Below is a small trained network, with its code and all its weights. Each question gives an input and a target symbol and asks what happens when units are switched off, that is, made to give their printed mean instead of their output.

import numpy as np


def w(rows, s, z=0):
    codes = np.array(rows[::2]) - 128.0
    scale = np.full(codes.shape[1], s)
    scale[-1] = z or s
    return codes * scale


def norm(h):
    return h / np.sqrt((h * h).mean(-1, keepdims=True) + 1e-5)


def f(y):
    return np.maximum(y, 0)


def softmax(a):
    e = np.exp(a - a.max(-1, keepdims=True))
    return e / e.sum(-1, keepdims=True)


def log_softmax(a):
    a = a - a.max(-1, keepdims=True)
    return a - np.log(np.exp(a).sum(-1, keepdims=True))


def net(x, mask):
    ids = ['ΓΔΘαεπψ'.index(c) for c in x.split()]
    T = len(ids)
    res = E[ids] + P[:T]
    u = 0
    for l in range(2):
        q, k, v = (norm(res) @ M[l].T for M in (Q, K, V))
        z = softmax(np.where(np.tri(T) > 0, q @ k.T / 3**0.5, -1e9)) @ v
        res = res + np.where(mask[u], z, O[l][:, -1]) @ O[l][:, :-1]
        u += 1
        y = f(norm(res) @ A[l][:, :-1].T + A[l][:, -1])
        res = res + np.where(mask[u : u + 12], y, B[l][:, -1]) @ B[l][:, :-1]
        u += 12
    return log_softmax(norm(res)[-1] @ U[:, :-1].T + U[:, -1])


Q, K, V, O, A, B = {}, {}, {}, {}, {}, {}
E = w([
[175,144,68,109],'Γ',
[115,167,80,207],'Δ',
[146,166,108,141],'Θ',
[246,185,176,161],'α',
[148,166,52,152],'ε',
[173,170,131,171],'π',
[203,155,143,117],'ψ',
],0.012)
P = w([
[105,163,128,111],'0',
[148,56,152,137],'1',
[153,230,206,183],'2',
[40,65,171,90],'3',
[156,148,83,99],'4',
[169,5,187,134],'5',
[114,166,167,61],'6',
],0.017)
Q[0] = w([
[85,109,245,209],'0.h1',
[150,88,74,152],'0.h1',
[56,216,238,7],'0.h1',
],0.012)
K[0] = w([
[98,252,145,92],'0.h1',
[185,149,154,180],'0.h1',
[5,96,173,39],'0.h1',
],0.014)
V[0] = w([
[98,118,36,207],'0.h1',
[156,114,113,1],'0.h1',
[58,73,9,110],'0.h1',
],0.0096)
O[0] = w([
[253,151,178,16,58],'0.h1',
[241,89,22,254,160],'0.h1',
[192,133,82,73,2],'0.h1',
],0.0098,0.0025)
A[0] = w([
[167,109,153,151,185],'0.n1',
[101,156,165,138,158],'0.n2',
[163,48,179,99,17],'0.n3',
[145,137,147,142,192],'0.n4',
[136,124,118,102,20],'0.n5',
[76,6,138,120,226],'0.n6',
[134,140,93,103,103],'0.n7',
[100,148,86,115,86],'0.n8',
[130,125,98,157,49],'0.n9',
[80,80,180,133,106],'0.n10',
[84,119,108,97,4],'0.n11',
[108,5,115,122,87],'0.n12',
],0.018,0.0028)
B[0] = w([
[74,113,125,151,196],'0.n1',
[150,97,126,89,203],'0.n2',
[102,59,137,188,193],'0.n3',
[112,99,128,121,176],'0.n4',
[102,127,142,138,137],'0.n5',
[106,56,91,9,255],'0.n6',
[152,123,144,134,163],'0.n7',
[83,163,137,105,153],'0.n8',
[112,126,103,147,161],'0.n9',
[175,92,73,91,221],'0.n10',
[90,161,175,135,140],'0.n11',
[145,78,119,46,224],'0.n12',
],0.012,0.008)
Q[1] = w([
[113,255,134,121],'1.h1',
[180,182,228,81],'1.h1',
[225,214,20,99],'1.h1',
],0.0074)
K[1] = w([
[68,204,116,65],'1.h1',
[85,76,126,88],'1.h1',
[158,172,4,79],'1.h1',
],0.011)
V[1] = w([
[126,231,2,99],'1.h1',
[117,59,101,66],'1.h1',
[50,148,33,22],'1.h1',
],0.0091)
O[1] = w([
[140,11,214,181,100],'1.h1',
[74,168,143,186,251],'1.h1',
[99,107,241,212,189],'1.h1',
],0.012,0.0024)
A[1] = w([
[98,78,168,123,176],'1.n1',
[159,114,160,53,124],'1.n2',
[252,131,191,224,100],'1.n3',
[123,153,75,131,206],'1.n4',
[172,115,96,195,110],'1.n5',
[89,156,107,82,98],'1.n6',
[60,73,136,102,74],'1.n7',
[167,131,169,87,40],'1.n8',
[208,102,92,213,3],'1.n9',
[107,106,23,14,214],'1.n10',
[72,123,44,203,74],'1.n11',
[127,81,99,66,144],'1.n12',
],0.016,0.0061)
B[1] = w([
[105,196,119,117,178],'1.n1',
[238,127,93,116,164],'1.n2',
[77,53,83,84,187],'1.n3',
[53,123,70,137,157],'1.n4',
[163,161,151,175,157],'1.n5',
[127,89,165,120,148],'1.n6',
[146,180,83,107,167],'1.n7',
[195,128,95,95,135],'1.n8',
[253,199,202,240,159],'1.n9',
[107,103,61,17,248],'1.n10',
[96,166,77,153,154],'1.n11',
[109,154,83,36,192],'1.n12',
],0.013,0.017)
U = w([
[100,182,26,61,157],'Γ',
[207,34,121,31,59],'Δ',
[65,66,187,133,118],'Θ',
[239,210,202,57,84],'α',
[115,216,37,202,110],'ε',
[95,254,186,102,166],'π',
[225,109,134,187,254],'ψ',
],0.0093,0.0026)

Each question gives the input, a string of symbols that net reads in full, and the target symbol t.
The units are the heads (3 rows each of Q, K, V and O) and the neurons (one row each of A and B). Each row of codes is followed by its name. A weight is (code - 128) times the scale printed after its matrix; where a second scale follows, it is the last column's (O, A, B and U).
mask holds one flag per unit, layer by layer, with each layer's heads first. A switched-off unit (its flag False) gives its mean, the last column of its rows in O or B, instead of its output. The means were averaged over made-up inputs and are rounded, as every weight is.
A unit's drop is (log p(t) with every unit on - log p(t) with that unit switched off) / (log p(t) with every unit on - log p(t) with every unit switched off).
The circuit of an input: a set's keep is (log p(t) with only the set's units on - log p(t) with every unit switched off) / (log p(t) with every unit on - log p(t) with every unit switched off). Starting from the 12 units with the biggest drops (on a tie, the unit counted first), units are removed one at a time, each time the one whose removal leaves the highest keep (on an exact tie, the one counted first), for as long as the keep stays at least 0.8.
units of the circuit, in order: the units of the circuit, biggest drop first
unit that matters most: the unit with the biggest drop
k most important neurons: the k neurons with the biggest drops, biggest first
k most important neurons of layer l: the k neurons of layer l with the biggest drops, biggest first
input Γ Δ Δ ψ Θ ψ Θ, target ε: units of the circuit, in order : [0.h1; 0.n6; 0.n12; 1.n10]
input Θ ψ π π Θ, target ε: units of the circuit, in order : [0.h1; 0.n12; 0.n6; 1.n10]
input ε Θ Θ Θ Δ ψ π, target Θ: unit that matters most : 1.h1
input Γ Δ Θ Γ α, target α: units of the circuit, in order : [0.h1; 1.n10; 1.h1; 0.n6]
input π Δ π, target π: units of the circuit, in order : [0.h1; 1.n10]
input ψ π Γ ε ψ Δ ε, target Δ: 3 most important neurons : [1.n3; 0.n6; 1.n10]
input ε ψ Δ, target Δ: 4 most important neurons : [0.n3; 0.n6; 1.n3; 0.n2]
input ε ψ Γ, target Δ: 2 most important neurons of layer 0 : [0.n3; 0.n7]
input π π α Δ Θ, target π: 3 most important neurons : [0.n6; 1.n10; 0.n3]
input Γ Θ α Θ Δ, target Θ: 2 most important neurons : [0.n6; 1.n10]
input Θ Γ α, target Θ: 2 most important neurons of layer 1 : [1.n3; 1.n10]
input π Δ π α ψ, target α: 2 most important neurons : [0.n6; 1.n10]
input ψ α Γ Δ Δ α Θ, target α: 2 most important neurons : [0.n6; 1.n10]
input π π π Γ Θ, target π: 2 most important neurons of layer 0 : [0.n3; 0.n6]
input Γ π π, target ψ: 2 most important neurons of layer 0 : [0.n6; 0.n3]
input π Γ α α ψ, target ψ: unit that matters most : 1.n9
input π Δ ε Θ ψ Γ Γ, target Θ: 2 most important neurons of layer 0 : [0.n6; 0.n12]
input Γ Δ ψ, target ψ: 2 most important neurons : [1.n9; 0.n6]
input π Γ α, target π: 2 most important neurons : [1.n10; 0.n6]
input Θ ε Δ, target Θ: 2 most important neurons of layer 1 : [1.n3; 1.n10]
input Δ ε ψ π Γ α ψ, target π: 3 most important neurons of layer 0 : [0.n6; 0.n12; 0.n10]
input ψ Θ Δ Θ ψ, target Θ: 2 most important neurons of layer 0 : [0.n6; 0.n10]
input ε Δ ψ, target Δ: most important neuron : [1.n3]
input Γ π Γ π π ψ π, target π: 2 most important neurons : [0.n6; 1.n10]
